Below are the code and all the weights of a small trained network. Each question names an input and a class and asks about switching units off, where a switched-off unit gives its printed mean instead of its output.

import numpy as np


def w(rows, s, z=0):
    codes = np.array(rows[::2]) - 128.0
    scale = np.full(codes.shape[1], s)
    scale[-1] = z or s
    return codes * scale


def f(y):
    return np.maximum(y, 0)


def log_softmax(a):
    a = a - a.max(-1, keepdims=True)
    return a - np.log(np.exp(a).sum(-1, keepdims=True))


def net(x, mask):
    res = np.array(x, float).reshape(1, 8) / 4 @ E
    y = f(res @ A[0][:, :-1].T + A[0][:, -1])
    res = res + np.where(mask, y, B[0][:, -1]) @ B[0][:, :-1]
    return log_softmax(res[-1] @ U[:, :-1].T + U[:, -1])


A, B = {}, {}
E = w([
[95,62,119,85,178,179],'x0',
[149,115,178,52,90,69],'x1',
[124,202,106,110,160,184],'x2',
[110,158,139,92,87,193],'x3',
[2,70,85,114,126,98],'x4',
[153,134,149,124,76,132],'x5',
[146,169,9,45,204,88],'x6',
[110,172,161,115,208,118],'x7',
],0.0079)
A[0] = w([
[79,139,172,83,135,106,68],'neuron 1',
[182,135,170,92,106,199,171],'neuron 2',
[155,143,168,110,112,154,75],'neuron 3',
[175,136,164,100,108,190,147],'neuron 4',
[128,98,176,118,145,112,177],'neuron 5',
[104,147,96,113,128,123,136],'neuron 6',
[164,220,181,138,123,88,102],'neuron 7',
[117,89,100,153,148,169,3],'neuron 8',
[55,172,52,82,152,139,191],'neuron 9',
[130,155,124,163,109,138,21],'neuron 10',
[143,112,130,130,119,165,68],'neuron 11',
[140,102,120,126,99,120,105],'neuron 12',
[112,120,164,111,106,149,42],'neuron 13',
[138,147,145,132,147,126,74],'neuron 14',
[161,122,121,113,139,142,76],'neuron 15',
[126,105,97,120,134,129,202],'neuron 16',
[125,140,92,132,140,143,34],'neuron 17',
[147,101,158,135,132,130,99],'neuron 18',
[110,160,108,140,116,102,38],'neuron 19',
[113,101,178,94,4,101,126],'neuron 20',
[69,118,165,26,190,125,223],'neuron 21',
[133,164,140,107,89,116,104],'neuron 22',
[130,123,130,149,108,122,88],'neuron 23',
[145,166,153,131,121,109,103],'neuron 24',
[133,157,119,133,107,122,56],'neuron 25',
[154,175,160,144,126,125,111],'neuron 26',
[160,128,99,88,96,125,155],'neuron 27',
[127,130,121,150,155,96,79],'neuron 28',
[116,153,141,124,156,132,131],'neuron 29',
[129,166,78,141,145,153,52],'neuron 30',
[132,158,143,135,120,110,68],'neuron 31',
[113,75,175,137,120,96,133],'neuron 32',
[169,144,111,80,95,107,97],'neuron 33',
[148,132,109,107,127,131,91],'neuron 34',
[81,123,90,116,150,146,57],'neuron 35',
[109,129,134,145,138,132,48],'neuron 36',
[157,133,144,116,115,160,134],'neuron 37',
[134,144,94,150,134,156,85],'neuron 38',
[183,142,101,50,72,89,107],'neuron 39',
[106,76,186,125,111,108,125],'neuron 40',
[133,123,92,51,141,152,160],'neuron 41',
[119,119,157,140,126,120,63],'neuron 42',
[110,140,108,115,113,133,56],'neuron 43',
[142,111,146,80,165,128,108],'neuron 44',
[162,127,111,157,114,126,112],'neuron 45',
[131,122,139,118,87,125,136],'neuron 46',
[85,115,125,98,153,144,152],'neuron 47',
[104,125,134,139,87,131,131],'neuron 48',
],0.016,0.0031)
B[0] = w([
[89,124,117,135,130,187,166],'neuron 1',
[203,152,174,190,48,63,201],'neuron 2',
[110,136,193,157,86,120,166],'neuron 3',
[170,152,180,166,50,87,190],'neuron 4',
[69,106,136,162,92,98,170],'neuron 5',
[136,167,124,161,143,134,164],'neuron 6',
[171,156,76,98,56,197,202],'neuron 7',
[122,171,196,107,140,166,155],'neuron 8',
[116,226,101,247,179,171,234],'neuron 9',
[98,103,111,107,70,126,146],'neuron 10',
[164,143,132,125,111,122,146],'neuron 11',
[162,130,125,138,184,118,157],'neuron 12',
[120,81,102,118,136,128,158],'neuron 13',
[142,122,116,105,127,118,142],'neuron 14',
[142,135,103,111,134,100,144],'neuron 15',
[107,159,134,146,135,110,167],'neuron 16',
[102,112,160,156,127,124,149],'neuron 17',
[104,149,129,154,114,107,154],'neuron 18',
[193,146,115,153,139,123,144],'neuron 19',
[216,5,107,113,197,142,254],'neuron 20',
[84,71,8,212,140,132,226],'neuron 21',
[161,138,91,120,139,165,162],'neuron 22',
[106,111,122,104,141,122,147],'neuron 23',
[135,148,110,108,100,159,160],'neuron 24',
[163,130,109,144,135,137,142],'neuron 25',
[145,130,110,113,94,175,169],'neuron 26',
[142,165,129,112,151,85,172],'neuron 27',
[95,115,126,91,82,146,152],'neuron 28',
[166,122,101,134,164,135,151],'neuron 29',
[140,98,181,186,154,129,167],'neuron 30',
[115,137,116,116,103,145,145],'neuron 31',
[43,119,196,156,117,111,192],'neuron 32',
[118,167,139,75,136,82,177],'neuron 33',
[109,129,115,120,116,96,147],'neuron 34',
[150,110,124,185,129,168,175],'neuron 35',
[146,134,145,126,148,116,135],'neuron 36',
[158,147,148,142,104,113,161],'neuron 37',
[136,128,176,135,121,127,153],'neuron 38',
[133,211,152,50,169,67,207],'neuron 39',
[110,83,148,200,156,98,198],'neuron 40',
[72,147,63,115,116,64,196],'neuron 41',
[98,132,131,131,145,102,147],'neuron 42',
[117,147,99,128,145,133,142],'neuron 43',
[96,94,75,146,77,76,164],'neuron 44',
[113,123,156,125,166,194,153],'neuron 45',
[155,106,116,107,149,128,167],'neuron 46',
[129,124,106,172,143,152,175],'neuron 47',
[137,101,114,116,154,90,168],'neuron 48',
],0.029,0.013)
U = w([
[94,105,187,63,179,230,86],'0',
[184,222,144,122,77,159,137],'1',
[164,164,36,55,169,208,32],'2',
[65,72,95,207,182,183,193],'3',
[112,162,79,107,174,64,142],'4',
[195,37,76,92,71,195,169],'5',
[78,105,83,19,66,173,5],'6',
[176,1,182,78,182,96,110],'7',
],0.0061,0.0027)

Each question gives the input, the list of numbers given to net, and the class t.
The units are the neurons (one row each of A and B). Each row of codes is followed by its name. A weight is (code - 128) times the scale printed after its matrix; where a second scale follows, it is the last column's (A, B and U).
mask holds one flag per neuron, in row order. A switched-off neuron (its flag False) gives its mean, the last column of its row in B, instead of its output. The means were averaged over made-up inputs and are rounded, as every weight is.
A unit's drop is (log p(t) with every unit on - log p(t) with that unit switched off) / (log p(t) with every unit on - log p(t) with every unit switched off).
The circuit of an input: a set's keep is (log p(t) with only the set's units on - log p(t) with every unit switched off) / (log p(t) with every unit on - log p(t) with every unit switched off). Starting from the 12 units with the biggest drops (on a tie, the unit counted first), units are removed one at a time, each time the one whose removal leaves the highest keep (on an exact tie, the one counted first), for as long as the keep stays at least 0.8.
units of the circuit, in order: the units of the circuit, biggest drop first
most important unit: the unit with the biggest drop
k most important neurons: the k neurons with the biggest drops, biggest first
drop of u: that unit's drop, to one decimal
input [3,0,5,3,-2,-1,5,-5], class 4: units of the circuit, in order => [neuron 41]
input [-2,-1,3,4,2,-8,-5,-5], class 7: units of the circuit, in order => [neuron 9; neuron 21]
input [-1,4,4,-7,1,6,-2,8], class 6: units of the circuit, in order => [neuron 20; neuron 9; neuron 7; neuron 2]
input [-3,-2,8,-8,-1,5,3,7], class 1: 3 most important neurons => [neuron 20; neuron 30; neuron 21]
input [4,-5,-1,-1,4,-5,-8,-5], class 7: 2 most important neurons => [neuron 9; neuron 21]
input [2,-5,-3,2,-6,4,-4,-6], class 7: 3 most important neurons => [neuron 9; neuron 20; neuron 7]
input [-5,5,1,-6,-3,0,-3,-2], class 5: 2 most important neurons => [neuron 7; neuron 20]
input [-7,2,1,7,0,2,-1,2], class 5: 2 most important neurons => [neuron 20; neuron 9]
input [-8,-8,1,5,-4,-2,-5,-6], class 5: 2 most important neurons => [neuron 9; neuron 39]
input [-4,4,0,7,-3,-6,0,8], class 5: 2 most important neurons => [neuron 21; neuron 9]
input [-6,-6,4,-7,2,3,-2,-8], class 0: 2 most important neurons => [neuron 21; neuron 20]
input [5,2,5,5,-5,-6,-6,5], class 1: 2 most important neurons => [neuron 20; neuron 2]
input [-5,7,2,-6,-2,6,8,1], class 2: 2 most important neurons => [neuron 7; neuron 2]
input [-8,3,-3,-4,-6,-7,-2,3], class 6: 3 most important neurons => [neuron 9; neuron 20; neuron 2]
input [-6,8,3,-7,0,5,-7,6], class 5: most important unit => neuron 7
input [-1,-4,-1,-5,-5,-4,1,-3], class 0: drop of neuron 2 => 0.2
input [-8,-3,8,-5,-5,5,-1,0], class 1: drop of neuron 20 => 0.4
input [-4,5,-6,1,-2,-8,-1,6], class 5: drop of neuron 7 => 0.8
